Look-ups in named tables: a row name and a column name give one cell, copied from the table.

Noda:
columns: Nabuf, Laz, Dovirop, Zipofog, Sozip, Fuzezup
Tesanir: [7.6, 5.9, 8.3, 6.6, 3.5, 5.7]
Rafub: [6.1, 4.8, 4.4, 4.8, 9.4, 3.5]
Desas: [7.8, 4.8, 5.1, 8.1, 5.6, 5.0]
Kul: [3.4, 6.5, 2.9, 7.7, 6.0, 8.2]
Bego: [4.5, 8.5, 5.0, 6.4, 7.2, 6.2]
Vup: [5.8, 4.2, 2.9, 7.4, 3.8, 6.1]
Vuvo: [6.4, 7.3, 7.6, 5.7, 5.0, 4.9]
Gapa: [4.8, 3.1, 4.3, 6.5, 2.4, 8.6]
Viki: [7.8, 5.0, 7.2, 8.1, 7.0, 6.9]
Res: [5.1, 8.5, 5.9, 5.8, 5.6, 5.4]
Rofoz: [4.7, 5.3, 4.4, 4.4, 9.8, 4.5]
Gupi: [6.5, 5.1, 2.4, 7.9, 7.0, 4.7]

Res, Zipofog: 5.8
Gapa, Sozip: 2.4
Gupi, Sozip: 7.0
Rafub, Sozip: 9.4
Viki, Zipofog: 8.1
Vuvo, Sozip: 5.0
Vup, Zipofog: 7.4
Vuvo, Fuzezup: 4.9
Desas, Nabuf: 7.8
Which row has the largest Fuzezup? Gapa

Nuvine =
,Nal,Zefovus,Vafesap
Fif,44,93,192
Zam,55,49,162
Mudub,113,190,106
Tete,82,107,103
Kinum,86,96,119
Pom,152,194,214
Paz,142,191,51
Rumu,193,208,163

Vafesap of Rumu is 163
Nal of Zam is 55
Zefovus of Zam is 49
Vafesap of Fif is 192
Vafesap of Mudub is 106
Zefovus of Tete is 107
Which row has the largest Nal? Rumu

Bizemat.csv
,Pupi,Tabamum,Feb,Zup
Gomibez,148,158,132,54
Sog,80,157,112,238
Segaz,47,160,60,84

Segaz, Zup -> 84
Segaz, Tabamum -> 160
Gomibez, Pupi -> 148
Sog, Feb -> 112
Segaz, Feb -> 60
Segaz, Pupi -> 47
Sog, Tabamum -> 157
Gomibez, Feb -> 132
Gomibez, Zup -> 54
Gomibez, Tabamum -> 158
Sog, Zup -> 238
Sog, Pupi -> 80

Kop:
        Mudubo  Valun  Kig  Galabod  Rop  Bagot  Duvimiv
Zugafe     0.6    0.5  0.6      0.6  0.6    0.3      0.3
Latu       0.5    0.5  0.6      0.5  0.6    0.4      0.5
Guf        0.4    0.6  0.2      0.4  0.8    0.5      0.7
Leve       0.5    0.5  0.7      0.6  0.5    0.6      0.6
Pom        0.6    0.7  0.4      0.6  0.6    0.6      0.6
Nov        0.5    0.7  0.5      0.5  0.6    0.7      0.7
Pes        0.6    0.5  0.7      0.6  0.5    0.5      0.6
Sol        0.7    0.8  0.5      0.8  0.7    0.9      0.6

Valun of Pes is 0.5
Bagot of Nov is 0.7
Bagot of Sol is 0.9
Rop of Guf is 0.8
Valun of Guf is 0.6
Bagot of Zugafe is 0.3
Rop of Nov is 0.6
Valun of Latu is 0.5
Kig of Nov is 0.5
Bagot of Leve is 0.6

Ran:
	Mog	Mide	Sugepop	Tuk	Fub	Narusu	Dukev	Dovila
Fikadu	28	109	128	177	114	171	178	134
Zod	103	185	86	91	164	56	105	143
Meborab	194	192	131	52	169	102	98	145
Fodum	91	49	82	213	137	201	94	110
Pime	66	151	33	120	135	36	158	158
Pov	40	216	139	94	117	78	60	218
Gomuv	119	124	177	101	105	231	173	96
Dezila	12	211	138	172	172	114	50	170
Ren	87	114	138	187	176	168	44	127
Tuzizo	141	206	187	74	144	94	118	184
Bokibut	124	63	123	183	133	201	125	113
Dunipo	132	66	98	197	131	206	68	123

Narusu of Dezila is 114
Dukev of Fodum is 94
Dukev of Zod is 105
Fub of Ren is 176
Mog of Zod is 103
Dovila of Gomuv is 96
Narusu of Fikadu is 171
Mide of Bokibut is 63
Sugepop of Ren is 138
Which row has the largest Fub? Ren

Mide =
	Maz	Lami
Zodiz	68	60
Zosi	16	-1
Seto	15	-24
Pap	49	-22
Nevob	37	22
Tilonu	78	33
Tolesi	45	16
Binoruv	-54	-34
Lere	23	17
Suvam	-7	13
Rit	49	9
Gom	24	50
Nenar	-11	-4
Mibevar	-73	19

Suvam, Maz: -7
Nenar, Maz: -11
Binoruv, Maz: -54
Rit, Maz: 49
Mibevar, Maz: -73
Tolesi, Maz: 45
Gom, Maz: 24
Tilonu, Lami: 33

Rov:
	Geg	Pinilos	Fenosap	Numagus	Bibuva	Gera	Sodirus	Nokoto	Reta
Bafel	1038	-3272	-1774	7399	2381	-4587	-5495	60	5740
Loz	1255	1733	8201	4720	3362	1969	1330	2640	-2433
Dusipum	1989	3881	2942	4436	2079	4812	4773	2186	1724
Tasoso	2061	4150	341	6547	-551	4054	6726	1271	1052

What is the Fenosap of Loz in Rov?
8201
What is the Nokoto of Dusipum in Rov?
2186
What is the Numagus of Tasoso in Rov?
6547
What is the Gera of Loz in Rov?
1969
What is the Nokoto of Tasoso in Rov?
1271
What is the Bibuva of Tasoso in Rov?
-551
What is the Geg of Loz in Rov?
1255
What is the Sodirus of Bafel in Rov?
-5495
What is the Gera of Tasoso in Rov?
4054
What is the Fenosap of Tasoso in Rov?
341
What is the Pinilos of Dusipum in Rov?
3881
What is the Reta of Bafel in Rov?
5740
What is the Pinilos of Loz in Rov?
1733
What is the Fenosap of Dusipum in Rov?
2942
What is the Geg of Tasoso in Rov?
2061
What is the Pinilos of Tasoso in Rov?
4150
What is the Reta of Loz in Rov?
-2433

